Below is a small trained network, with its code and all its weights. Each question gives an input and a class and asks what happens when units are switched off, that is, made to give their printed mean instead of their output.

import numpy as np


def w(rows, s, z=0):
    codes = np.array(rows[::2]) - 128.0
    scale = np.full(codes.shape[1], s)
    scale[-1] = z or s
    return codes * scale


def f(y):
    return np.maximum(y, 0)


def log_softmax(a):
    a = a - a.max(-1, keepdims=True)
    return a - np.log(np.exp(a).sum(-1, keepdims=True))


def net(x, mask):
    res = np.array(x, float).reshape(1, 6) / 4 @ E
    y = f(res @ A[0][:, :-1].T + A[0][:, -1])
    res = res + np.where(mask, y, B[0][:, -1]) @ B[0][:, :-1]
    return log_softmax(res[-1] @ U[:, :-1].T + U[:, -1])


A, B = {}, {}
E = w([
[13,156,38,100,99,118,208,193,26,151,206,80],'x0',
[109,41,237,159,202,124,107,185,117,255,152,33],'x1',
[116,116,145,129,113,119,107,136,113,115,120,138],'x2',
[193,22,29,43,137,219,81,198,94,213,100,221],'x3',
[178,39,119,134,127,11,214,201,186,76,188,172],'x4',
[230,66,115,207,9,147,134,38,67,185,226,100],'x5',
],0.0053)
A[0] = w([
[208,109,201,173,133,141,77,81,198,114,75,163,35],'n0',
[110,63,207,164,229,118,113,178,99,205,155,36,81],'n1',
[109,39,211,156,215,145,99,194,116,230,114,45,91],'n2',
[137,223,16,54,61,163,129,64,141,10,81,227,137],'n3',
[61,162,128,80,219,94,121,198,169,112,69,129,2],'n4',
[98,74,212,147,197,138,90,171,131,221,145,65,24],'n5',
[210,107,191,128,145,148,82,75,197,124,64,166,45],'n6',
[52,152,78,126,91,109,200,182,27,151,178,95,40],'n7',
[25,145,58,97,96,128,200,185,27,139,183,84,16],'n8',
[81,220,114,125,144,224,37,54,75,179,72,79,131],'n9',
[158,61,119,134,128,24,199,201,196,95,187,154,69],'n10',
[65,224,210,220,134,33,160,43,177,50,145,41,12],'n11',
[218,55,126,246,21,110,144,34,64,189,247,87,78],'n12',
[213,108,196,155,151,121,78,61,211,112,61,153,43],'n13',
[81,213,142,114,116,228,69,63,73,169,77,76,121],'n14',
[54,183,160,60,239,95,141,194,183,118,70,156,28],'n15',
[201,14,25,4,144,233,68,217,93,207,88,240,168],'n16',
[74,211,149,102,132,227,40,57,81,193,82,90,102],'n17',
[35,151,67,88,93,120,184,185,10,150,195,81,39],'n18',
[63,157,145,41,212,92,146,208,196,93,78,131,88],'n19',
[159,58,113,137,146,29,198,200,199,87,183,160,66],'n20',
[60,179,134,57,237,112,109,200,174,100,79,140,42],'n21',
],0.0044,0.00075)
B[0] = w([
[76,170,163,114,157,177,75,165,202,129,191,167,194],'n0',
[177,195,35,204,118,107,117,136,74,56,148,175,214],'n1',
[160,196,39,207,141,76,120,146,82,53,158,171,222],'n2',
[166,163,42,221,147,75,144,150,61,44,163,181,228],'n3',
[176,180,123,89,63,158,88,104,98,193,88,121,189],'n4',
[167,174,44,223,141,89,135,146,76,56,162,177,203],'n5',
[83,149,147,129,173,167,75,169,198,130,186,152,192],'n6',
[91,152,180,127,158,194,90,170,213,147,179,178,196],'n7',
[79,157,152,117,171,194,76,187,220,144,187,176,204],'n8',
[161,36,196,125,156,119,225,168,111,93,67,138,208],'n9',
[165,50,212,117,146,150,222,167,106,118,50,134,198],'n10',
[34,87,109,63,189,33,110,31,113,138,175,26,238],'n11',
[196,202,144,70,22,186,64,81,82,228,39,118,245],'n12',
[75,155,150,127,167,196,70,191,205,145,198,168,199],'n13',
[164,39,186,105,159,118,213,175,106,111,74,151,201],'n14',
[181,191,130,93,48,163,84,80,87,188,75,113,203],'n15',
[24,72,101,54,188,3,93,11,112,145,196,8,255],'n16',
[168,42,184,124,162,124,225,176,116,104,96,138,206],'n17',
[86,165,171,120,161,199,75,181,221,145,188,163,207],'n18',
[174,169,144,108,40,155,97,97,84,179,70,120,201],'n19',
[160,53,197,103,150,142,205,168,116,129,63,134,198],'n20',
[173,183,120,101,47,162,101,87,90,187,71,108,199],'n21',
],0.0052,0.0071)
U = w([
[169,170,132,101,8,172,89,93,95,199,86,113,74],'0',
[82,151,150,129,169,195,85,174,240,136,181,169,1],'1',
[57,93,106,89,179,33,119,52,113,131,161,35,172],'2',
[162,166,41,217,133,94,139,149,76,53,142,183,143],'3',
[156,43,192,118,150,141,237,174,118,116,75,143,247],'4',
],0.012,0.00027)

Each question gives the input, the list of numbers given to net, and the class t.
The units are the neurons (one row each of A and B). Each row of codes is followed by its name. A weight is (code - 128) times the scale printed after its matrix; where a second scale follows, it is the last column's (A, B and U).
mask holds one flag per neuron, in row order. A switched-off neuron (its flag False) gives its mean, the last column of its row in B, instead of its output. The means were averaged over made-up inputs and are rounded, as every weight is.
A unit's drop is (log p(t) with every unit on - log p(t) with that unit switched off) / (log p(t) with every unit on - log p(t) with every unit switched off).
The circuit of an input: a set's keep is (log p(t) with only the set's units on - log p(t) with every unit switched off) / (log p(t) with every unit on - log p(t) with every unit switched off). Starting from the 12 units with the biggest drops (on a tie, the unit counted first), units are removed one at a time, each time the one whose removal leaves the highest keep (on an exact tie, the one counted first), for as long as the keep stays at least 0.8.
circuit, biggest first: the units of the circuit, biggest drop first
unit that matters most: the unit with the biggest drop
top k neurons: the k neurons with the biggest drops, biggest first
drop of u: that unit's drop, to one decimal
input [6,4,1,5,-5,0], class 1: unit that matters most	n18
input [-5,7,8,1,6,6], class 3: circuit, biggest first	(n2 n1)
input [-2,7,3,0,6,-1], class 3: circuit, biggest first	(n2 n1)
input [-6,7,3,0,0,-3], class 3: circuit, biggest first	(n2 n5)
input [6,-5,7,-5,7,-1], class 4: circuit, biggest first	(n10 n20)
input [1,5,6,-7,8,3], class 4: top 2 neurons	(n10 n16)
input [1,8,2,-5,6,6], class 3: top 3 neurons	(n1 n2 n5)
input [7,5,-1,3,-7,5], class 1: circuit, biggest first	(n18 n8)
input [-4,8,5,-3,6,-8], class 0: circuit, biggest first	(n15 n19)
input [-4,-2,-8,-2,-6,-4], class 4: circuit, biggest first	(n9 n17)
input [7,-1,4,3,-6,3], class 1: circuit, biggest first	(n18 n8)
input [1,1,8,-8,-6,7], class 2: top 4 neurons	(n11 n15 n19 n21)
input [7,8,-6,-4,5,-5], class 3: top 2 neurons	(n1 n2)
input [-5,4,-7,1,5,6], class 0: circuit, biggest first	(n12)
input [8,-3,5,6,7,-2], class 1: top 2 neurons	(n8 n18)
input [-1,-7,5,-1,-8,-2], class 4: top 3 neurons	(n9 n14 n17)
input [-6,4,5,5,-6,-7], class 0: top 2 neurons	(n21 n15)
input [-1,3,3,-2,8,-8], class 0: top 2 neurons	(n15 n19)
input [8,4,0,-6,8,-3], class 1: top 3 neurons	(n8 n18 n7)
input [-5,-4,0,-7,-4,1], class 2: unit that matters most	n11
input [4,-4,-5,-5,6,-3], class 4: top 3 neurons	(n16 n10 n20)
input [-6,0,-1,-5,-1,3], class 1: top 4 neurons	(n16 n13 n0 n6)
input [-3,-5,-3,-1,-3,4], class 3: top 2 neurons	(n3 n15)
input [1,5,8,6,3,3], class 2: top 2 neurons	(n16 n3)
input [-3,-6,7,8,-1,-5], class 2: drop of n16	1.3
input [4,2,-2,-4,8,1], class 4: drop of n16	0.1
input [0,-1,-7,8,6,-8], class 0: top neuron	(n19)
input [-1,-1,-6,-5,8,4], class 4: drop of n20	0.2
